Below are the code and all the weights of a small trained network. Each question names an input and a target symbol and asks about switching units off, where a switched-off unit gives its printed mean instead of its output.

import numpy as np


def w(rows, s, z=0):
    codes = np.array(rows[::2]) - 128.0
    scale = np.full(codes.shape[1], s)
    scale[-1] = z or s
    return codes * scale


def f(y):
    return y / 2 * (1 + np.tanh(0.7978845608 * (y + 0.044715 * y**3)))


def softmax(a):
    e = np.exp(a - a.max(-1, keepdims=True))
    return e / e.sum(-1, keepdims=True)


def log_softmax(a):
    a = a - a.max(-1, keepdims=True)
    return a - np.log(np.exp(a).sum(-1, keepdims=True))


def net(x, mask):
    ids = ['αδηθμστ'.index(c) for c in x.split()]
    T = len(ids)
    res = E[ids] + P[:T]
    u = 0
    for l in range(2):
        q, k, v = (res @ M[l].T for M in (Q, K, V))
        z = softmax(np.where(np.tri(T) > 0, q @ k.T / 2**0.5, -1e9)) @ v
        res = res + np.where(mask[u], z, O[l][:, -1]) @ O[l][:, :-1]
        u += 1
        y = f(res @ A[l][:, :-1].T + A[l][:, -1])
        res = res + np.where(mask[u : u + 16], y, B[l][:, -1]) @ B[l][:, :-1]
        u += 16
    return log_softmax(res[-1] @ U[:, :-1].T + U[:, -1])


Q, K, V, O, A, B = {}, {}, {}, {}, {}, {}
E = w([
[95,137,177,88,111,147,128],'α',
[87,139,83,222,80,58,93],'δ',
[131,117,134,167,157,135,181],'η',
[127,202,155,131,165,151,173],'θ',
[168,174,158,140,85,88,188],'μ',
[84,131,83,146,194,189,133],'σ',
[159,254,194,110,111,91,185],'τ',
],0.026)
P = w([
[140,118,107,124,120,101,67],'0',
[95,125,71,89,132,114,187],'1',
[104,130,80,126,125,128,171],'2',
[105,136,100,81,127,108,152],'3',
[175,106,197,150,134,139,2],'4',
[133,120,163,167,120,125,109],'5',
[144,64,149,169,123,164,137],'6',
[108,145,130,87,125,99,179],'7',
[151,127,141,143,120,129,147],'8',
[146,163,176,139,118,125,125],'9',
],0.018)
Q[0] = w([
[178,47,91,107,155,119,103],'0.h0',
[4,122,82,77,126,66,245],'0.h0',
],0.011)
K[0] = w([
[168,119,101,48,181,64,113],'0.h0',
[99,160,157,246,113,75,1],'0.h0',
],0.01)
V[0] = w([
[57,41,103,122,254,132,94],'0.h0',
[31,138,148,92,47,187,96],'0.h0',
],0.0066)
O[0] = w([
[78,206,142,178,157,83,117,3],'0.h0',
[111,116,176,201,79,252,130,127],'0.h0',
],0.017,0.0033)
A[0] = w([
[208,179,162,182,152,102,149,138],'0.n0',
[47,155,62,127,123,100,137,114],'0.n1',
[97,81,25,99,109,143,83,238],'0.n2',
[138,134,146,105,149,132,197,79],'0.n3',
[93,71,99,110,170,153,182,2],'0.n4',
[146,39,126,146,97,125,156,103],'0.n5',
[123,165,69,91,76,153,32,60],'0.n6',
[106,215,75,108,87,213,157,23],'0.n7',
[142,211,200,153,162,176,139,205],'0.n8',
[118,151,90,104,74,135,148,105],'0.n9',
[175,143,112,60,152,188,119,223],'0.n10',
[103,186,76,114,182,89,156,166],'0.n11',
[112,61,148,207,83,99,56,191],'0.n12',
[87,99,178,106,122,175,154,67],'0.n13',
[75,134,1,109,136,191,118,83],'0.n14',
[128,70,148,184,129,74,162,167],'0.n15',
],0.0088,0.0033)
B[0] = w([
[100,104,152,112,117,174,98,211],'0.n0',
[121,117,116,195,147,163,112,171],'0.n1',
[83,111,208,174,113,73,133,175],'0.n2',
[90,151,130,132,83,65,115,188],'0.n3',
[110,115,123,48,136,153,124,152],'0.n4',
[124,189,121,139,121,108,131,176],'0.n5',
[1,106,155,119,141,168,138,132],'0.n6',
[94,115,193,93,96,153,107,173],'0.n7',
[151,146,116,108,148,152,95,254],'0.n8',
[151,155,155,109,109,66,82,152],'0.n9',
[129,79,203,133,129,132,151,202],'0.n10',
[166,137,120,96,142,119,118,198],'0.n11',
[180,112,55,167,79,79,225,191],'0.n12',
[152,170,109,139,171,89,148,171],'0.n13',
[126,48,117,137,121,78,101,160],'0.n14',
[203,156,121,147,72,138,74,168],'0.n15',
],0.0078,0.009)
Q[1] = w([
[24,169,77,59,156,29,254],'1.h0',
[176,112,178,102,100,174,137],'1.h0',
],0.0042)
K[1] = w([
[239,92,140,136,148,158,3],'1.h0',
[151,132,111,138,114,153,158],'1.h0',
],0.0072)
V[1] = w([
[143,107,98,212,17,68,51],'1.h0',
[125,98,190,206,212,104,253],'1.h0',
],0.0075)
O[1] = w([
[67,135,188,145,194,159,246,253],'1.h0',
[69,123,134,125,217,155,63,170],'1.h0',
],0.013,0.0041)
A[1] = w([
[28,158,174,41,91,205,60,161],'1.n0',
[83,69,111,206,123,65,127,103],'1.n1',
[157,95,54,152,144,169,85,131],'1.n2',
[42,169,126,109,122,192,119,252],'1.n3',
[134,203,65,170,105,164,93,186],'1.n4',
[95,77,76,172,39,77,166,67],'1.n5',
[168,95,47,48,79,135,108,36],'1.n6',
[68,105,80,21,181,136,117,106],'1.n7',
[63,56,51,127,178,181,92,60],'1.n8',
[111,255,133,205,129,90,154,125],'1.n9',
[201,108,218,151,141,205,35,234],'1.n10',
[121,186,216,153,98,110,151,253],'1.n11',
[149,144,159,182,163,136,198,179],'1.n12',
[129,211,186,132,155,155,82,101],'1.n13',
[137,179,168,110,111,38,84,165],'1.n14',
[108,69,73,115,56,55,33,134],'1.n15',
],0.0076,0.0046)
B[1] = w([
[110,143,93,177,122,149,118,206],'1.n0',
[105,175,175,80,188,183,123,175],'1.n1',
[132,191,157,123,51,147,164,144],'1.n2',
[180,71,137,179,100,155,117,201],'1.n3',
[82,64,149,197,125,124,66,168],'1.n4',
[121,160,168,99,143,150,134,182],'1.n5',
[110,105,153,100,135,250,22,156],'1.n6',
[104,130,89,144,144,127,156,155],'1.n7',
[127,80,185,103,148,101,133,143],'1.n8',
[238,73,158,113,87,121,103,210],'1.n9',
[153,78,86,88,97,144,254,218],'1.n10',
[102,109,80,141,121,123,103,253],'1.n11',
[153,109,79,116,132,180,141,230],'1.n12',
[134,107,129,102,124,93,100,188],'1.n13',
[157,134,100,199,162,142,95,182],'1.n14',
[141,246,107,139,167,129,119,184],'1.n15',
],0.0075,0.014)
U = w([
[76,95,122,156,69,159,126,154],'α',
[126,189,216,157,174,154,141,117],'δ',
[183,108,35,150,228,62,154,221],'η',
[148,167,97,84,185,187,108,194],'θ',
[173,89,173,109,132,66,173,122],'μ',
[148,44,150,167,168,101,77,116],'σ',
[176,121,254,72,132,158,98,2],'τ',
],0.0074,0.0036)

Each question gives the input, a string of symbols that net reads in full, and the target symbol t.
The units are the heads (2 rows each of Q, K, V and O) and the neurons (one row each of A and B). Each row of codes is followed by its name. A weight is (code - 128) times the scale printed after its matrix; where a second scale follows, it is the last column's (O, A, B and U).
mask holds one flag per unit, layer by layer, with each layer's heads first. A switched-off unit (its flag False) gives its mean, the last column of its rows in O or B, instead of its output. The means were averaged over made-up inputs and are rounded, as every weight is.
A unit's drop is (log p(t) with every unit on - log p(t) with that unit switched off) / (log p(t) with every unit on - log p(t) with every unit switched off).
The circuit of an input: a set's keep is (log p(t) with only the set's units on - log p(t) with every unit switched off) / (log p(t) with every unit on - log p(t) with every unit switched off). Starting from the 12 units with the biggest drops (on a tie, the unit counted first), units are removed one at a time, each time the one whose removal leaves the highest keep (on an exact tie, the one counted first), for as long as the keep stays at least 0.8.
circuit, biggest first: the units of the circuit, biggest drop first
unit that matters most: the unit with the biggest drop
top k neurons: the k neurons with the biggest drops, biggest first
k most important neurons of layer l: the k neurons of layer l with the biggest drops, biggest first
drop when u is switched off: that unit's drop, to one decimal
input δ δ α, target δ: circuit, biggest first => [1.h0]
input α μ α, target α: top 2 neurons => [0.n7 1.n0]
input μ α μ, target μ: circuit, biggest first => [1.h0 0.h0]
input α η τ η δ δ α θ α τ, target α: top 4 neurons => [1.n0 0.n0 1.n10 1.n11]
input η τ θ θ η, target τ: top 3 neurons => [1.n6 0.n10 0.n3]
input α μ σ δ α, target μ: circuit, biggest first => [0.h0 1.n10]
input μ δ τ, target τ: top 3 neurons => [1.n9 1.n10 0.n8]
input τ α α α θ, target α: circuit, biggest first => [0.h0 1.n10 1.h0]
input σ α α α σ, target α: circuit, biggest first => [0.h0 1.n10]
input σ α δ τ η, target η: top 2 neurons => [0.n12 0.n8]
input η θ η μ θ θ τ τ, target θ: 3 most important neurons of layer 1 => [1.n6 1.n14 1.n15]
input η μ η η α α σ θ, target α: 2 most important neurons of layer 1 => [1.n0 1.n10]
input τ α σ σ τ μ, target σ: top 2 neurons => [0.n14 1.n4]
input θ σ η, target θ: 2 most important neurons of layer 1 => [1.n6 1.n15]
input α α α τ μ μ σ, target τ: unit that matters most => 0.n14
input μ α δ, target δ: top 2 neurons => [1.n1 1.n5]
input θ μ η, target θ: top 2 neurons => [1.n6 1.n15]
input α α α σ η μ, target α: 2 most important neurons of layer 1 => [1.n4 1.n10]
input τ α η η, target τ: 2 most important neurons of layer 0 => [0.n4 0.n2]
input μ μ τ, target μ: top neuron => [0.n3]
input θ η α, target θ: 2 most important neurons of layer 1 => [1.n15 1.n6]
input α σ θ α α, target σ: top 2 neurons => [1.n4 0.n14]
input η η θ, target η: drop when 0.h0 is switched off => 1.0
input δ η μ μ τ δ, target μ: 4 most important neurons of layer 0 => [0.n15 0.n12 0.n3 0.n13]
input μ δ η δ α, target δ: drop when 1.n10 is switched off => 0.2
input θ α η σ η μ τ σ, target η: drop when 0.n11 is switched off => 0.2
input α θ σ μ μ θ, target σ: drop when 1.n0 is switched off => 0.0
